[[-25.9 -37.9  57.6  33.3 -57.6]
 [-21.0 -43.8  51.4  37.9 -45.7]
 [-19.5 -46.4  44.1  38.1 -42.1]
 [  2.8 -58.8  43.2  65.8  11.4]
 [ -9.8 -51.0  47.8  52.5 -19.0]
 [-23.3 -38.6  61.0  39.0 -51.2]
 [ -7.3 -53.0  38.5  48.4 -13.0]]
:
[[ -7.3 -23.3  -9.8   2.8 -19.5 -21.0 -25.9]
 [-53.0 -38.6 -51.0 -58.8 -46.4 -43.8 -37.9]
 [ 38.5  61.0  47.8  43.2  44.1  51.4  57.6]
 [ 48.4  39.0  52.5  65.8  38.1  37.9  33.3]
 [-13.0 -51.2 -19.0  11.4 -42.1 -45.7 -57.6]]

[[-71.8   1.3  16.0  33.9]
 [-71.0   1.2  19.4  35.0]
 [-36.0  44.0  -6.5  46.7]
 [ -8.7 -53.1  14.8 -13.8]
 [ -0.4 -58.7   3.7 -24.9]
 [ -2.0 -46.8  36.0  12.1]
 [-69.1   2.0  24.8  42.9]
 [-42.4  39.6  -0.9  37.7]]
:
[[-42.4 -69.1  -2.0  -0.4  -8.7 -36.0 -71.0 -71.8]
 [ 39.6   2.0 -46.8 -58.7 -53.1  44.0   1.2   1.3]
 [ -0.9  24.8  36.0   3.7  14.8  -6.5  19.4  16.0]
 [ 37.7  42.9  12.1 -24.9 -13.8  46.7  35.0  33.9]]

[[-35.6 -30.5 -17.6]
 [ 19.1 -24.1  -2.0]
 [-14.1  59.1  13.5]
 [  9.8  37.6  13.1]
 [  0.5   2.5   1.4]
 [ 19.2  34.8  14.2]
 [-21.1 -17.2 -10.3]
 [-41.5 -42.9 -22.7]]
:
[[-41.5 -21.1  19.2   0.5   9.8 -14.1  19.1 -35.6]
 [-42.9 -17.2  34.8   2.5  37.6  59.1 -24.1 -30.5]
 [-22.7 -10.3  14.2   1.4  13.1  13.5  -2.0 -17.6]]

[[-13.4  54.2  33.3  52.9  23.8 -25.3  38.1  -4.0]
 [-34.6  58.7  -8.6 -23.5  30.1  25.3 -59.5 -57.3]
 [-35.3  47.7  -6.7 -37.3  17.4  30.4 -27.4 -48.2]
 [ 43.1  32.9 -60.1  69.7  46.4  36.2  -7.8 -41.0]
 [-70.6  29.0 -15.2 -13.8 -30.9 -37.7 -58.5  47.5]
 [ 12.4 -28.1  -8.9 -33.9 -70.7  -9.0 -62.6   9.2]
 [  0.5  31.5 -66.1  -5.6  52.7 -48.2  22.0  56.1]
 [ 62.1 -11.6  35.7  15.9  47.3 -21.8 -18.0  68.5]
 [ -8.8  64.0 -64.7  32.4  -3.2 -61.7   8.8 -65.7]
 [ -8.6  29.8  -1.7  21.0 -43.6  19.1 -15.5 -11.1]]
:
[[ -8.6  -8.8  62.1   0.5  12.4 -70.6  43.1 -35.3 -34.6 -13.4]
 [ 29.8  64.0 -11.6  31.5 -28.1  29.0  32.9  47.7  58.7  54.2]
 [ -1.7 -64.7  35.7 -66.1  -8.9 -15.2 -60.1  -6.7  -8.6  33.3]
 [ 21.0  32.4  15.9  -5.6 -33.9 -13.8  69.7 -37.3 -23.5  52.9]
 [-43.6  -3.2  47.3  52.7 -70.7 -30.9  46.4  17.4  30.1  23.8]
 [ 19.1 -61.7 -21.8 -48.2  -9.0 -37.7  36.2  30.4  25.3 -25.3]
 [-15.5   8.8 -18.0  22.0 -62.6 -58.5  -7.8 -27.4 -59.5  38.1]
 [-11.1 -65.7  68.5  56.1   9.2  47.5 -41.0 -48.2 -57.3  -4.0]]

[[-55.7   3.7  25.9  12.5  -6.4 -35.8]
 [-32.0  -9.5  21.7  23.7  57.7 -15.7]
 [  4.4   7.9  34.0  17.2 -13.0   0.4]
 [-19.5  35.0 -20.6 -43.3 -23.0 -11.3]]
:
[[-19.5   4.4 -32.0 -55.7]
 [ 35.0   7.9  -9.5   3.7]
 [-20.6  34.0  21.7  25.9]
 [-43.3  17.2  23.7  12.5]
 [-23.0 -13.0  57.7  -6.4]
 [-11.3   0.4 -15.7 -35.8]]

[[-10.9   1.8 -19.7   0.3]
 [-16.8 -17.1 -18.6  60.7]
 [ -0.1 -26.6  19.1  12.9]
 [ -6.1 -31.3  -8.6  58.1]
 [ 20.2 -67.5 -38.5 -49.9]
 [ -7.3  -3.0  -8.6  -2.2]
 [-36.0 -15.5   0.2  40.6]]
:
[[-36.0  -7.3  20.2  -6.1  -0.1 -16.8 -10.9]
 [-15.5  -3.0 -67.5 -31.3 -26.6 -17.1   1.8]
 [  0.2  -8.6 -38.5  -8.6  19.1 -18.6 -19.7]
 [ 40.6  -2.2 -49.9  58.1  12.9  60.7   0.3]]

[[ 26.1  21.0  16.2  -6.1 -17.0]
 [ 42.3  56.1 -21.5   4.3  -3.0]
 [ -1.5 -22.5  16.8  -2.8   5.9]
 [ -6.3  -8.5  17.2  -6.1 -13.1]]
:
[[ -6.3  -1.5  42.3  26.1]
 [ -8.5 -22.5  56.1  21.0]
 [ 17.2  16.8 -21.5  16.2]
 [ -6.1  -2.8   4.3  -6.1]
 [-13.1   5.9  -3.0 -17.0]]

[[-10.5 -26.3 -35.0]
 [-41.6 -70.6  34.0]
 [ 58.8  47.1  -0.7]
 [-52.2  45.6 -15.7]
 [ 42.0  10.2  68.2]]
:
[[ 42.0 -52.2  58.8 -41.6 -10.5]
 [ 10.2  45.6  47.1 -70.6 -26.3]
 [ 68.2 -15.7  -0.7  34.0 -35.0]]

[[ 35.9   2.9  26.4 -22.5  39.6 -56.4   5.9 -30.2  35.9]
 [ -6.9   0.2  -3.8   5.2  -0.9  16.2   6.6   5.7  -1.3]
 [-15.9  13.3  12.1   2.0   4.5  24.1  11.0   4.2   9.1]
 [ 11.4   2.6  14.4  -3.3  20.7   2.0   2.1 -14.9  -2.1]
 [ -7.6  -3.9 -11.4   1.0 -34.3 -10.5 -29.7   7.6 -26.1]
 [  7.2   6.4  16.7  -5.0  19.9  -0.4   5.9 -12.2   7.9]
 [ -5.2  11.1  12.5  -2.9  23.6   7.9  31.6   1.7  39.6]
 [ -1.1   4.6   4.3  -3.4  10.6  -5.2  16.9   2.1  26.7]]
:
[[ -1.1  -5.2   7.2  -7.6  11.4 -15.9  -6.9  35.9]
 [  4.6  11.1   6.4  -3.9   2.6  13.3   0.2   2.9]
 [  4.3  12.5  16.7 -11.4  14.4  12.1  -3.8  26.4]
 [ -3.4  -2.9  -5.0   1.0  -3.3   2.0   5.2 -22.5]
 [ 10.6  23.6  19.9 -34.3  20.7   4.5  -0.9  39.6]
 [ -5.2   7.9  -0.4 -10.5   2.0  24.1  16.2 -56.4]
 [ 16.9  31.6   5.9 -29.7   2.1  11.0   6.6   5.9]
 [  2.1   1.7 -12.2   7.6 -14.9   4.2   5.7 -30.2]
 [ 26.7  39.6   7.9 -26.1  -2.1   9.1  -1.3  35.9]]
